Here is a tiny trained network, its code and every weight. The questions are about switching its units off for an input and a target symbol, where a switched-off unit gives its printed mean instead of its output.

import numpy as np


def w(rows, s, z=0):
    codes = np.array(rows[::2]) - 128.0
    scale = np.full(codes.shape[1], s)
    scale[-1] = z or s
    return codes * scale


def norm(h):
    return h / np.sqrt((h * h).mean(-1, keepdims=True) + 1e-5)


def f(y):
    return y / 2 * (1 + np.tanh(0.7978845608 * (y + 0.044715 * y**3)))


def softmax(a):
    e = np.exp(a - a.max(-1, keepdims=True))
    return e / e.sum(-1, keepdims=True)


def log_softmax(a):
    a = a - a.max(-1, keepdims=True)
    return a - np.log(np.exp(a).sum(-1, keepdims=True))


def net(x, mask):
    ids = ['ΔΘΞΦαβγεημστψω'.index(c) for c in x.split()]
    T = len(ids)
    res = E[ids] + P[:T]
    u = 0
    for l in range(2):
        q, k, v = (norm(res) @ M[l].T for M in (Q, K, V))
        z = softmax(np.where(np.tri(T) > 0, q @ k.T / 2**0.5, -1e9)) @ v
        res = res + np.where(mask[u], z, O[l][:, -1]) @ O[l][:, :-1]
        u += 1
        y = f(norm(res) @ A[l][:, :-1].T + A[l][:, -1])
        res = res + np.where(mask[u : u + 4], y, B[l][:, -1]) @ B[l][:, :-1]
        u += 4
    return log_softmax(norm(res)[-1] @ U[:, :-1].T + U[:, -1])


Q, K, V, O, A, B = {}, {}, {}, {}, {}, {}
E = w([
[129,77,117],'Δ',
[136,84,66],'Θ',
[75,153,141],'Ξ',
[194,131,223],'Φ',
[68,145,145],'α',
[103,78,158],'β',
[90,254,122],'γ',
[71,134,167],'ε',
[71,122,75],'η',
[78,151,144],'μ',
[183,30,139],'σ',
[151,129,102],'τ',
[66,153,140],'ψ',
[244,117,43],'ω',
],0.016)
P = w([
[253,161,16],'0',
[210,122,30],'1',
[202,105,43],'2',
[196,91,45],'3',
[193,81,52],'4',
[188,75,51],'5',
[194,69,53],'6',
[196,70,54],'7',
[197,63,54],'8',
[193,69,54],'9',
[195,61,55],'10',
[193,55,57],'11',
[196,60,56],'12',
[193,57,59],'13',
],0.0039)
Q[0] = w([
[165,241,91],'0.h1',
[206,98,255],'0.h1',
],0.0095)
K[0] = w([
[77,104,1],'0.h1',
[156,225,97],'0.h1',
],0.0098)
V[0] = w([
[113,127,2],'0.h1',
[44,84,96],'0.h1',
],0.0059)
O[0] = w([
[154,138,16,174],'0.h1',
[143,252,22,254],'0.h1',
],0.004,0.0023)
A[0] = w([
[115,52,147,12],'0.n1',
[177,186,87,49],'0.n2',
[254,98,47,6],'0.n3',
[92,159,204,65],'0.n4',
],0.0086,0.0021)
B[0] = w([
[71,155,245,134],'0.n1',
[67,62,180,141],'0.n2',
[57,81,224,255],'0.n3',
[28,111,142,146],'0.n4',
],0.012,0.0028)
Q[1] = w([
[152,59,253],'1.h1',
[146,200,186],'1.h1',
],0.025)
K[1] = w([
[251,217,219],'1.h1',
[51,180,222],'1.h1',
],0.015)
V[1] = w([
[103,87,126],'1.h1',
[2,92,109],'1.h1',
],0.0083)
O[1] = w([
[163,86,136,168],'1.h1',
[92,43,255,252],'1.h1',
],0.0064,0.0038)
A[1] = w([
[169,114,31,72],'1.n1',
[182,252,198,75],'1.n2',
[115,107,81,4],'1.n3',
[255,104,226,152],'1.n4',
],0.0088,0.0032)
B[1] = w([
[53,209,84,102],'1.n1',
[79,4,145,130],'1.n2',
[86,38,116,82],'1.n3',
[140,226,66,248],'1.n4',
],0.014,0.0019)
U = w([
[113,101,70,74],'Δ',
[140,2,109,90],'Θ',
[141,171,107,130],'Ξ',
[146,173,117,156],'Φ',
[100,177,58,89],'α',
[126,219,203,168],'β',
[92,142,117,52],'γ',
[84,148,212,123],'ε',
[85,78,47,171],'η',
[85,204,148,52],'μ',
[192,124,183,210],'σ',
[122,118,135,67],'τ',
[154,183,86,188],'ψ',
[172,94,96,255],'ω',
],0.018,0.0063)

Each question gives the input, a string of symbols that net reads in full, and the target symbol t.
The units are the heads (2 rows each of Q, K, V and O) and the neurons (one row each of A and B). Each row of codes is followed by its name. A weight is (code - 128) times the scale printed after its matrix; where a second scale follows, it is the last column's (O, A, B and U).
mask holds one flag per unit, layer by layer, with each layer's heads first. A switched-off unit (its flag False) gives its mean, the last column of its rows in O or B, instead of its output. The means were averaged over made-up inputs and are rounded, as every weight is.
A unit's drop is (log p(t) with every unit on - log p(t) with that unit switched off) / (log p(t) with every unit on - log p(t) with every unit switched off).
The circuit of an input: a set's keep is (log p(t) with only the set's units on - log p(t) with every unit switched off) / (log p(t) with every unit on - log p(t) with every unit switched off). Starting from all 10 units, units are removed one at a time, each time the one whose removal leaves the highest keep (on an exact tie, the one counted first), for as long as the keep stays at least 0.8.
units of the circuit, in order: the units of the circuit, biggest drop first
unit that matters most: the unit with the biggest drop
k most important neurons: the k neurons with the biggest drops, biggest first
top k neurons in layer l: the k neurons of layer l with the biggest drops, biggest first
input σ α η μ, target η: top 2 neurons in layer 0 : 0.n1; 0.n3
input α η Θ μ, target Θ: 4 most important neurons : 0.n2; 0.n1; 0.n3; 1.n4
input ε Θ τ Θ τ α β ε μ β, target β: 4 most important neurons : 0.n1; 1.n4; 0.n3; 0.n4
input σ γ Ξ Θ α ε α ε α α Δ, target ε: units of the circuit, in order : 0.n3; 0.n1
input ψ η Δ α α, target η: 4 most important neurons : 0.n1; 0.n3; 0.n4; 1.n4
input α Θ ψ Δ ψ Ξ α α α α α ε γ τ, target ε: 2 most important neurons : 0.n3; 0.n2
input ε β β ω Θ Θ ψ μ ε α τ α γ, target ε: top 2 neurons in layer 1 : 1.n2; 1.n3
input σ Θ γ μ Ξ, target Θ: unit that matters most : 1.h1
input Θ η Θ Ξ ψ, target Θ: 4 most important neurons : 1.n4; 0.n2; 0.n1; 0.n3
input Ξ η ψ, target η: top 3 neurons in layer 0 : 0.n1; 0.n3; 0.n2
input Φ ω τ, target Θ: top 2 neurons in layer 0 : 0.n3; 0.n1
input ω η Θ Θ μ Θ α α α ε Θ σ, target σ: 3 most important neurons : 0.n3; 1.n4; 0.n1
input η α μ ε Θ α Ξ, target Θ: 2 most important neurons : 1.n4; 0.n1
input α α Φ τ, target Θ: units of the circuit, in order : 0.n2
input α ε γ, target ε: top 2 neurons in layer 0 : 0.n2; 0.n4
input ω σ γ Θ ψ, target Θ: units of the circuit, in order : 1.h1; 1.n4; 0.n1; 0.n3
input τ Θ α α η τ α γ ε α Θ α, target Θ: top 2 neurons in layer 1 : 1.n4; 1.n1
input β Θ γ, target Θ: 2 most important neurons : 1.n2; 0.n3
input α η α η α Ξ α α Δ Θ α α η ψ, target η: 2 most important neurons : 0.n1; 0.n3
input Θ τ μ, target Θ: top 2 neurons in layer 0 : 0.n1; 0.n3
input γ η α, target η: top 3 neurons in layer 0 : 0.n1; 0.n3; 0.n2
